Each row has a class, written after it.
[  77   43  -41    3   42   48   -9   53    9   62   35   -5  -43   26
  -64   67   26    0  -19    3  105  -19   11  -32    4   35   32   14
 -111   27  -99  -49  -76   10   24]	Virom
[  83  -53  -71   36  110   26 -201   75 -200   38   58   88  -34  110
   73  119   59  -61    0  231   22  -50 -154  207  -68  -29   39  -13
  153   21  100  -42  207 -151 -465]	zut
[ 75 -22  45  98 -69 -36   9  21 -12 -42 -54  -7  36   0  32  99   8  20
  89 -55 -36 -75 -98  49 -18  29 -80 -55  -9  -2  64  37  17  -8  -9]	soluz
[  81   29  -29    7   89   28  -14   34    3   64  -23   48    4  -12
   -3   10   58  -41    5   40   60  -28  -11  -16   14   31   14  -24
 -101  -21  -20  -10  -34   12  -81]	Pifat
[-143   20  199   -2 -210  -82   33   26  147  -13   -5 -100  -74 -118
    2   19   82   91  -10    8  166   17   67    3  -29  109  -82   68
 -127   89  -91  -28  -91   79  145]	doke
[  50   61 -138  -52   62   27   -9   75  -12   79   67    6  -50   39
  -57   11   23  -32  -57  -48  -50  -27   67  -83  -39   45   51   95
  -26    8  -84   32  -49   43   19]	Budag
[-338 -208 -206  -55  -20  254  140   49  166  172 -223   40  152   75
  203   47   -5 -249   15  253  -63  124  346 -103  -13  -68  379  339
 -215  -46 -127  242  325   93  169]	rituv
[-221  197 -186  -54  333  163  -41  166 -123   30 -118  256  -35   11
 -174 -125   73 -292   29   69 -113   57 -122 -268  -58  -19  566 -239
 -479  -96  -69   28  133   96   18]	soluz
[ 121  -52   -4  -38  -69  -41  122  -48  -20 -101  -14  -56  -22   -9
   89   42  -43   29  -87 -128   68  -65   46   10  117 -100  -45  146
   52    3 -139  -34 -114   38   63]	tovi
[ 163  -53  -38   11  133   95  -97   80   68  107 -128  123   -3   62
 -163   19  -12 -111  -37    7  177  -45 -282   -6  -62   70  155   38
 -122   18   31  -96  -14  129  -34]	Pifat
[  44  151  115 -156   -6  -84  110   93   29  -91  -36  -27 -100   50
   -5   13   18   28 -139   47  -81 -104 -281 -102   51   21 -102   24
  -78   40  118  -57 -162  -82  181]	Nodip
[ -9 -12 -94  41  63  20   1  49   0  35  77 -16 -24  54 -38  31   4 -13
 -19 -29  14  43   3   0 -31  68 -12 102  12   8 -58 -24 -10  51   6]	tovi
[  66   36  -11   -1   79   16  -61   44  -10   66  -13   59    2   18
    5  -19   97   -6  -24   90   50  -16  -50   -9   11   28    4   -6
  -62    1   -8   -2    1  -51 -133]	soluz
[  29   40  -54   26   50   12   -3   26   -8   60  -10   23    2    0
    7  -21   22  -33   31   50    0  -48  -46  -53  -15   -1   36   33
  -83   -7  -22   46  -36  -18 -105]	kosi
[  3   7 -61 -44  25   9 -44  76  63  54  66  -4 -20  87 -52  29 -18 -10
 -52 -45  58  53 107 -14  29  69 -51  94 -20   0 -42 -43 -14 103 122]	Virom
[   4   34  122   52   -2   -1   82  -94   57  -49  -72  -49    4   15
   33   76   20  101  -17   18   51 -107 -102    3  -71   93  -52   53
   27   56  -33  -16 -136  -58  133]	Nodip
[-222   47  -23   29  -73   66   30   45  -52   61  -75  -19   -2   82
   26 -159   68  -76   86   13  276  -18  -75   13  -82   49   35  103
 -203   -7   73  133   28  -49    7]	Budag
[-380 -196  214  215 -335  -10   40  -89 -126  -78 -237  -89  250   76
  159   62  192  181  213  -95   26  123 -380  117 -162 -259  192  167
 -124 -128 -105  217  235   68  -89]	kosi
[  64   25  -42   15   86   31  -37   28  -23   51    5   58   12   -4
    1  -15   55  -64   19   30   20  -36  -47  -31   20    9   27   15
  -83  -44  -19   11  -36   -3 -123]	Vave
[ -10   41 -108  -66   97   46   -4   45  -11   48   85   18  -74   27
  -17    4   -8  -21  -64  -35   25  -25   86  -67  -37   18   39   93
  -33   26 -130  -19  -62   51   19]	geb
[ -95  175   60   17  -11 -170   17   17   -2   42   17 -115 -126  -47
  -64   55   32  107 -117  117 -217   51 -300  104  114  -96  -68 -103
  -47  111   23  -26 -222   95   25]	Virom
[ 444  -37 -386 -124  218   92   16   44 -102   83  210  102  -17  -26
  -84 -141 -170  -68 -197 -216 -260 -357  107 -305  -93 -282    2  294
  354  142 -240  -81 -121 -145 -119]	rituv
[ -45    6    0  -66   75  240 -109   77 -238  -79 -291  232   -1  -29
  163 -227  213  -97  153  -86  144  118 -200  137 -162   89  100 -323
 -520 -155  205  168  299  -11  -45]	zut
[  30   10  -62   20   99   -7  -50   37  -44   62   45   26   13   10
  -13   -4   52  -23   -5   31   23  -22  -48   14    9    6   20   26
  -29  -21    4    6    9   -7 -130]	soluz
[ -26   29  -13  -51  138   69  -22   92 -246   59    0   35  -79   78
  -86  134   79   11  -87  123   83  -37 -381 -115   40 -118  292  -10
   14   79 -199  -38 -113 -162 -100]	Virom
[  41   15  -29   33   64   25  -58   38  -12   57  -22   51   20  -21
    6  -29   62  -67   22   33   61   41  -19   -1    3   40    7   -9
 -109  -22   -5    6  -23   17  -96]	zut
[-33  84  21 -41 -57 -38  26   8   2 -71   5 -26 -80   6 -38 -80 -12 -37
 -21 -31  82 -54  84 -13 -27   8 -38 104 -41 -20 -89 -40 -87   0 -17]	zut
[-31  31 -54 -14 -37  -6 -12  82  44  78  18  16 -17  10 -39 -25  19 -32
 -34 -13  65 100  58 -42 -12  49  47  69 -76  11 -52  -7 -22  64  45]	tiv
[-11  31 -88   5  51  24 -33  82   6  52  21  10 -33  55 -49 -13  42 -27
 -47   7   0  -6   4 -60 -29  90  18 118 -51   6 -56 -20 -46  32  41]	Vave
[  87   51  -29  -36   11  -36  -11   32   38   14  101    2  -74    5
  -57   35  -19   10  -55  -53   76  -55  -28  -92   54   36   33  107
   -5   49 -111  -11 -118   55   18]	Virom
[   7   37  -50   37   43    6  -21   13    8   77   34   23  -12   -9
   35   14   28  -34   14   42   21   -7   44   -1  -21   34    3    3
  -55  -16  -30   25  -45  -15 -129]	soluz
[ 15  29 -45 -31  32  34  18  77  84  76  18   9 -25  39 -52   8   7  14
 -28 -53  54 -13  39 -54 -14  61 -59  54 -48  47 -68  -2 -72  80  48]	tovi
[  57 -109  -17  -37   -6   82  -28   13   18  -42   -2  -30   17    6
  119   90  -88  -11   54   -9   38 -151   18 -127   48   52  -60  101
  -67  -21 -111   33 -101  -10  -66]	tovi
[ 81   2 -63  -5  57  52  36  38 -10  47 -19  12   5  80 -20  37  47 -11
  -9 -28  46 -12 110 -12 -26  44  11  93  -2 -42 -55  -8 -13  10  43]	kosi
[  67    2  -39  -13  -27   34    1   31   90   56   20  -26  -58   80
  -19   15    9   19  -48  -73   20   35   68  -62  -35  118  -78   36
  -30    9  -70  -10 -120   81  134]	Vave
[  51   65  -88  -29   31  -17  -39   79   -6   70  133  -13  -80   70
  -79   21   34  -39  -74  -20   24   58  -75  -88   -4   39   35   76
  -43   20 -132  -42  -83   52  -13]	doke
[ -24  -84   38  -33  118  -22 -158  132 -162    7 -168    5    5   98
  -97  -14  122  -84 -115  118    7    3 -250  -30   -9  -29  124   63
  -87 -123  -10 -110    2  -21 -100]	Virom
[ -54   89   77   52  -70  -84   59   -7   86   22  101 -110  -13  -94
 -109  141   69  -40  -71  113  210  123  118    5   76   43  162  199
 -175   28   -4 -110  -99  -60  183]	doke
[ -76  277 -158  -39  -57  -67 -142   77 -139   67   61  -66 -157   21
 -214   -7   10   90 -155  117   11  113   75   90   42   19  183  193
  -49   83    9  -29 -181 -124  -79]	tiv
[   8   25  -14   50   57  -13  -44    3  -10   39   25   30    4  -40
   -5  -19   32  -18   39   21   35    8  -17  -10  -10   25   -6  -16
  -53  -11  -18   29   -8  -19 -108]	geb
[   4   33 -128  -68   79  -22   31   91    9   87   55  -31 -124   18
 -121  -52   43  -97   -6 -115   37  -75  468 -259 -143   34   93  102
  -83  -82 -318  137  -75   -9   38]	geb
[ 112  246  196 -170 -379  -60   36  -79   93 -218  160 -103 -126 -230
  -78   17 -193  450  167 -360 -323  -32   63 -395   20 -205 -155  -62
  -98  179 -296  196 -435  -38  456]	tovi
[ -73  -35 -132   78   20   50  -31   63   35   91  -79    5   -2   47
  -31   87  -33  -82  -55  -68 -143   17  271  -67  -81  159  117  -44
  -40  -65  156   73  -33  -53  133]	soluz
[  -4   35 -111 -195   54   99 -121   82  -67  208   23   43 -153  -16
  -58  -66  -12  -36 -185  176  -41   86 -190   -9  153  -25  124 -146
  -76  -54   52  -13 -111 -184 -187]	Nodip
[ -58 -188   57   44  406 -133 -171  214 -326 -118  251   76 -182   22
 -196 -264  114 -106 -108 -306  174   54 -254 -236 -163 -157  117   85
  -41  -94 -140 -151 -150   73 -312]	Nodip
[ -91   58   85 -161  291    5  152   -7  -73   19   95    1 -205   61
  -18  179  -60   -1 -234  101   84 -188 -196   -2  -64 -208  192   60
   68  100  -33 -121 -259 -123 -104]	geb
[-117  118 -172   -1 -374  149 -137 -124 -218 -191  154  -33 -112 -229
  108 -172 -185   17  141 -183   27   46  899   99  -10 -184   76   38
  -39  -11 -206 -162  -57   17  101]	tiv
[ -52   45  -62    7  -29   -1  -17   16   46   61   76  -41  -36  -22
  -71  -48   11    6   21  -28   66   47   92  -54  -45   86   33   91
  -90  -25 -119  -15  -47   87   58]	kosi
[  61  180  -36  -85   59   -9   65   68  -92   59  -63   -9  -20  145
  -48  161  175  -53 -170   88 -158   65 -271   31   54    5   97 -127
 -121  -93    6  -66  -45  -35  -31]	rituv
[ -27   73  -24  107   -2  -81    6  -37  -12  -24   85 -113  -47  -33
  -17    9   48    4   11    9   -1  -49  127   -2 -104  119  -55   81
  -52  -43  -90  -30  -87  -38   17]	Nodip
[ 108  -41  -65   68  -90   15  -90   16  -72  -39  -59 -101  -30  -73
 -104  -75   58  -67  -10   29   98   30  120  -74   19  148   37  107
  -70   -9 -102  -72  -96   -9  -27]	Pifat
[ 41  38 -33 -14  61 -39 -10  30   3  87  34  -3 -17 -12 -32  -6  49 -38
 -32  42  63  -5 -19 -21  52  -2  29  32 -47 -30  -2  -9 -67  24 -59]	geb
[-268  -25 -142 -111  262  -10  163  -53  -12   68  -72  -61  181  -55
  -12 -202  112  -37 -236  123  197   50  100  -67  256  102  210  283
  -83 -122  -47    6   44  -77   82]	Nodip
[ 106  -22  -58    7 -240  -34   42 -129  189  116   43 -166   28   58
    0   32  -65  -60  -35  -27  121  -55   91  -95  101  118  -39  143
   28  -71  -33   15 -188   38  275]	Vave
[ 193  -11  -68  101  -58   12  -15 -117  -81  -76   -3 -102  123   21
  -88  111   71  -15   30   -7   -1   -8   14  101   49   81   94  256
  147  -18   90   51    1   -6 -174]	zut
[ 47  11 -54  16  33  25  -2  60  47  74   3  -7  13  33 -15  24  45   1
  -2 -28  38  -5 -20 -34 -10 127 -41  71 -74   2 -12   7 -47  65  94]	doke
[ 62  28 -79  17  58  40 -44  14  15  87  23  23   8   2 -22 -36  34 -47
   7  22  42  32  38 -43  -5  33   8  43 -54   7 -73  19 -64  26 -67]	zut
[-300  126 -313   73  356  135   79  -68  -77  216 -106  -90  171 -155
  -82   61 -107  -10  -52  135 -365  -59  -17 -251 -182  -54  401   75
 -195  164   24  209 -255 -100   23]	Virom
[ 10  37 -69  -8  80  29  40  57  23  47 -17  18  27  73 -20  24  36 -25
 -71 -47  40 -29  60 -60 -11  68  24 169 -57 -24 -39 -14 -80  17  40]	rituv
[  89   80   54   37  -56  -13   13  -66   68  -65   84  -31  -40   32
   53   96   20   72  -46  -29  -16  -23 -107    3   74  115 -150  -27
    1   49  -85  -49 -108    5   66]	Virom
[ -63 -112   61  117   31  -26   74  -38   41  -85   60  -64   37  -87
  113   63  -60   66   98  -86  -30  -33  159   35  -52  151 -176  -30
   40  -68   13  -37  -21   19   51]	Nodip
[ -66   56  -31   44   89   50   59  -69   11   17    8  -54  -10  -64
   35    3   18   59   16   -2  -43   53   96   32  -43  150  -73  -34
  -88  -27   -2    4 -121    5  126]	Pifat
[  39   15  -87  -45   36   25  -49   36   22   57   43   23  -38   52
  -52  -30   31  -30  -52  -20  113   -9  145  -74   -6   90   75  126
    0  -16 -117  -37  -45   78   47]	Vave
[ -33    3  261   92 -328 -279  170   15  104  -70   24 -247  -11  -54
 -441  130   38 -160 -111 -155  -54   31 -609    6  181 -106   70   39
  187   24   66 -278 -215  329  284]	tovi
[-114  251  114 -266  -77 -221  -71  126   80  203   89   23 -204  -28
  -89  138   49   31 -186  143   48 -144 -132 -160  175  -28  167 -172
  -33  -15 -180  -35 -263    8  -15]	zut
[  -3   32  -22   -8   44    8  -53   73   13   84   26   44  -11   27
   -7   11   51  -29  -20   57   44    5  -93  -11   16   17   -9   44
  -52    3   -7   -5  -24    5 -103]	tovi
[ -49   40  -37  -22  -60  -12 -109   10  -48  -47   14    3  -34    5
  107  -75   -3  -12  -17   47   -6  -37   33   28   35   70 -119  -55
  -29   15  -45  -35   43    0  -28]	Budag
[ 35  60 -72 -58  24 -22   2  33  31  52  47 -30 -36  32 -79 -50  29   9
 -78 -33  25  29  26 -88  11  38  48 121 -61 -16 -91  -4 -83  63  85]	Budag
[  24 -115 -136   78   57  114  -65   10   46   10   35  -17  -80  -34
  -34  -38    1 -160  -13  -92  -70  129  -24 -203  -67  171  159  131
 -163   21 -193   41 -118  249  158]	Nodip
[  55   12  -33   14   59    6  -67   35   -1   65   10   45   -7  -11
    1  -36   75  -35   -8   55   66  -20    4  -23    3   38   19    1
  -72  -11  -43  -15  -11   11 -105]	Vave
[ 234   21   56   20  -26    7  -61  -28   31  -13  -40   -3   12   78
   33   42   31  -16  -41   55   72  -43 -133    8    6   98 -167    3
   42   36   13  -92 -115  -43  -69]	Nodip
[  75   60   -5   68   70   62  -28    7    5   19    4   51  -52   91
   71  120  -24  106   45   53  -62  -59  -19  128  -50  162 -154 -137
  130   77   44  -50  -66   31  -57]	tiv
[  56   28 -131  -24   41   14  -24   47   -8   34   37    1  -19   38
  -18    7   -6  -21  -47  -29  -34  -28   16  -87   29   24   30  100
  -38    6 -105   -3  -52   63   47]	Pifat
[ 127  125   93  -39 -262   73  -16 -122  188   75 -266   36  -19   84
   53   84   61   59  -93   26  -58   31  -44  -25 -112  107   45 -256
 -148    7   40  134  -80 -131   26]	Vave
[  29  -32   15   45  -52  -13  -84  -40  -62  -26   -1  -55  -25  -21
  -94    7   -4  -55    2 -128  101   32  -46   44  -79   11  -16  -18
  -29   11  -92    1  -70   15  -63]	zut
[-151  237  -57  -30  447 -152  162   58 -378 -138  269  -72  -39 -300
 -228  150  -92  -28    6   68 -330  -72  -61  162  -65 -262   67 -193
  131  145  125 -199  -30 -126 -238]	kosi
[  39   15   -6  -13   54   11  -32   37    8   62    8   31   10    7
    0    0   63  -26   -5   31   37  -14  -25   -1   21   21  -45  -26
  -45  -15   10    5   -3    1 -100]	Pifat
